Here is a tiny trained network, its code and every weight. The questions are about switching its units off for an input and a target symbol, where a switched-off unit gives its printed mean instead of its output.

import numpy as np


def w(rows, s, z=0):
    codes = np.array(rows[::2]) - 128.0
    scale = np.full(codes.shape[1], s)
    scale[-1] = z or s
    return codes * scale


def norm(h):
    return h / np.sqrt((h * h).mean(-1, keepdims=True) + 1e-5)


def f(y):
    return y / 2 * (1 + np.tanh(0.7978845608 * (y + 0.044715 * y**3)))


def softmax(a):
    e = np.exp(a - a.max(-1, keepdims=True))
    return e / e.sum(-1, keepdims=True)


def log_softmax(a):
    a = a - a.max(-1, keepdims=True)
    return a - np.log(np.exp(a).sum(-1, keepdims=True))


def net(x, mask):
    ids = ['αβγδηθλμξπσψω'.index(c) for c in x.split()]
    T = len(ids)
    res = E[ids] + P[:T]
    u = 0
    for l in range(2):
        r = norm(res)
        for j in range(2):
            rows = slice(2 * j, 2 * j + 2)
            q, k, v = (r @ M[l][rows].T for M in (Q, K, V))
            z = softmax(np.where(np.tri(T) > 0, q @ k.T / 2**0.5, -1e9)) @ v
            o = O[l][rows]
            res = res + np.where(mask[u + j], z, o[:, -1]) @ o[:, :-1]
        u += 2
        y = f(norm(res) @ A[l][:, :-1].T + A[l][:, -1])
        res = res + np.where(mask[u : u + 8], y, B[l][:, -1]) @ B[l][:, :-1]
        u += 8
    return log_softmax(norm(res)[-1] @ U[:, :-1].T + U[:, -1])


Q, K, V, O, A, B = {}, {}, {}, {}, {}, {}
E = w([
[174,116,133,163],'α',
[146,57,108,146],'β',
[96,107,113,162],'γ',
[159,32,228,255],'δ',
[89,188,93,128],'η',
[201,142,142,52],'θ',
[75,221,105,183],'λ',
[162,107,175,144],'μ',
[128,163,120,184],'ξ',
[65,148,155,109],'π',
[136,120,158,128],'σ',
[129,161,100,163],'ψ',
[145,235,159,21],'ω',
],0.024)
P = w([
[166,229,255,131],'0',
[142,62,138,62],'1',
[146,55,144,59],'2',
[150,56,146,57],'3',
[151,60,149,64],'4',
[153,57,149,58],'5',
[157,63,148,55],'6',
],0.0054)
Q[0] = w([
[178,121,157,198],'0.h0',
[91,218,2,115],'0.h0',
[168,3,151,94],'0.h1',
[244,105,88,240],'0.h1',
],0.0065)
K[0] = w([
[215,136,105,205],'0.h0',
[196,254,96,102],'0.h0',
[124,79,187,159],'0.h1',
[156,152,176,205],'0.h1',
],0.0099)
V[0] = w([
[192,176,107,90],'0.h0',
[139,229,61,3],'0.h0',
[137,167,105,40],'0.h1',
[102,37,139,227],'0.h1',
],0.0048)
O[0] = w([
[103,161,114,159,146],'0.h0',
[138,58,170,206,2],'0.h0',
[63,124,67,149,112],'0.h1',
[92,2,38,211,107],'0.h1',
],0.0056,0.0015)
A[0] = w([
[10,56,125,119,56],'0.n0',
[65,60,98,161,111],'0.n1',
[137,117,162,194,2],'0.n2',
[75,159,177,102,207],'0.n3',
[111,25,51,88,71],'0.n4',
[118,114,105,204,231],'0.n5',
[162,97,189,48,16],'0.n6',
[113,144,103,63,67],'0.n7',
],0.012,0.0026)
B[0] = w([
[167,102,193,38,154],'0.n0',
[183,184,235,106,149],'0.n1',
[156,111,36,96,132],'0.n2',
[52,115,155,112,179],'0.n3',
[72,201,121,144,179],'0.n4',
[94,91,254,42,171],'0.n5',
[100,82,63,215,254],'0.n6',
[181,104,159,80,150],'0.n7',
],0.0087,0.007)
Q[1] = w([
[189,112,40,220],'1.h0',
[120,218,12,24],'1.h0',
[107,146,53,183],'1.h1',
[143,104,19,212],'1.h1',
],0.011)
K[1] = w([
[84,29,27,71],'1.h0',
[98,127,6,2],'1.h0',
[92,56,111,32],'1.h1',
[75,39,49,114],'1.h1',
],0.0087)
V[1] = w([
[177,105,76,109],'1.h0',
[96,78,96,7],'1.h0',
[99,77,147,106],'1.h1',
[191,92,191,142],'1.h1',
],0.011)
O[1] = w([
[137,106,186,139,57],'1.h0',
[150,254,169,66,56],'1.h0',
[27,44,221,205,134],'1.h1',
[159,139,122,190,254],'1.h1',
],0.0073,0.0031)
A[1] = w([
[101,203,191,63,3],'1.n0',
[190,59,109,185,12],'1.n1',
[124,51,103,113,92],'1.n2',
[148,100,167,39,73],'1.n3',
[221,153,58,14,195],'1.n4',
[190,146,133,134,192],'1.n5',
[236,173,178,10,107],'1.n6',
[95,171,151,19,16],'1.n7',
],0.012,0.0043)
B[1] = w([
[135,115,81,114,161],'1.n0',
[145,164,113,20,164],'1.n1',
[148,182,119,185,157],'1.n2',
[103,139,156,135,173],'1.n3',
[96,168,121,195,221],'1.n4',
[198,126,173,127,166],'1.n5',
[147,179,153,197,247],'1.n6',
[128,57,88,8,165],'1.n7',
],0.011)
U = w([
[227,126,122,77,162],'α',
[70,107,203,164,75],'β',
[125,142,240,81,110],'γ',
[171,44,213,146,83],'δ',
[86,138,73,67,226],'η',
[176,196,175,191,172],'θ',
[3,206,129,146,14],'λ',
[197,62,91,151,117],'μ',
[163,151,32,117,117],'ξ',
[72,82,163,63,253],'π',
[62,75,78,191,121],'σ',
[120,183,56,158,71],'ψ',
[120,240,120,74,107],'ω',
],0.015,0.0034)

Each question gives the input, a string of symbols that net reads in full, and the target symbol t.
The units are the heads (2 rows each of Q, K, V and O) and the neurons (one row each of A and B). Each row of codes is followed by its name. A weight is (code - 128) times the scale printed after its matrix; where a second scale follows, it is the last column's (O, A, B and U).
mask holds one flag per unit, layer by layer, with each layer's heads first. A switched-off unit (its flag False) gives its mean, the last column of its rows in O or B, instead of its output. The means were averaged over made-up inputs and are rounded, as every weight is.
A unit's drop is (log p(t) with every unit on - log p(t) with that unit switched off) / (log p(t) with every unit on - log p(t) with every unit switched off).
The circuit of an input: a set's keep is (log p(t) with only the set's units on - log p(t) with every unit switched off) / (log p(t) with every unit on - log p(t) with every unit switched off). Starting from the 12 units with the biggest drops (on a tie, the unit counted first), units are removed one at a time, each time the one whose removal leaves the highest keep (on an exact tie, the one counted first), for as long as the keep stays at least 0.8.
circuit, biggest first: the units of the circuit, biggest drop first
most important unit: the unit with the biggest drop
k most important neurons: the k neurons with the biggest drops, biggest first
k most important neurons of layer l: the k neurons of layer l with the biggest drops, biggest first
which heads matter: for each layer, one digit per head in row order, 1 if its drop is at least 0.15 and else 0, layers parted by /
input π β β ω ψ, target π: 3 most important neurons of layer 0 : (0.n5, 0.n6, 0.n7)
input θ θ θ α η, target η: circuit, biggest first : (0.n6, 1.n6, 1.n7)
input ξ σ γ β β, target ξ: which heads matter : 10 / 11
input γ ω ψ, target γ: circuit, biggest first : (0.n5, 0.h0, 0.n6)
input σ α ξ, target σ: circuit, biggest first : (1.h0, 1.n6)
input λ ω ψ, target λ: 2 most important neurons of layer 0 : (0.n5, 0.n4)
input ψ θ β ξ ξ, target ψ: 4 most important neurons : (0.n5, 0.n6, 0.n2, 0.n0)
input θ σ α δ λ μ β, target θ: circuit, biggest first : (0.n1, 0.n4)
input β α ξ, target β: 3 most important neurons : (0.n5, 0.n6, 0.n4)
input ω ξ β, target ω: most important unit : 0.n1
input ξ λ ξ, target ξ: 2 most important neurons of layer 1 : (1.n6, 1.n2)
input θ θ ξ α ω β, target θ: which heads matter : 00 / 01
input σ ξ β ω σ π ξ, target σ: 3 most important neurons : (1.n6, 1.n5, 0.n2)
input α σ ξ, target α: most important neuron of layer 0 : (0.n5)
input δ ω ξ, target δ: 2 most important neurons : (0.n5, 1.n4)
input ω β θ β θ μ, target μ: 2 most important neurons : (0.n1, 0.n6)
input λ ψ ω σ λ ψ, target λ: 4 most important neurons : (0.n4, 0.n2, 0.n6, 0.n5)
input σ σ λ η β ψ, target σ: which heads matter : 11 / 11
input α β σ λ θ ξ, target α: which heads matter : 00 / 11
input η β θ λ β, target π: which heads matter : 10 / 00
input ξ ξ ω ψ θ ξ, target ξ: 3 most important neurons : (0.n5, 0.n6, 0.n2)
input ω σ ξ, target ω: which heads matter : 01 / 11
input ω ψ ψ, target ω: 3 most important neurons of layer 0 : (0.n6, 0.n5, 0.n4)
input δ β β, target δ: 2 most important neurons : (0.n1, 1.n4)
input β δ β, target β: 4 most important neurons of layer 1 : (1.n7, 1.n6, 1.n5, 1.n4)
input λ π σ ξ, target λ: which heads matter : 01 / 01
input ξ π α θ γ, target γ: 2 most important neurons of layer 0 : (0.n1, 0.n0)
input α η δ β, target α: most important neuron of layer 1 : (1.n1)
input ψ α ξ, target ψ: 3 most important neurons of layer 1 : (1.n2, 1.n6, 1.n7)
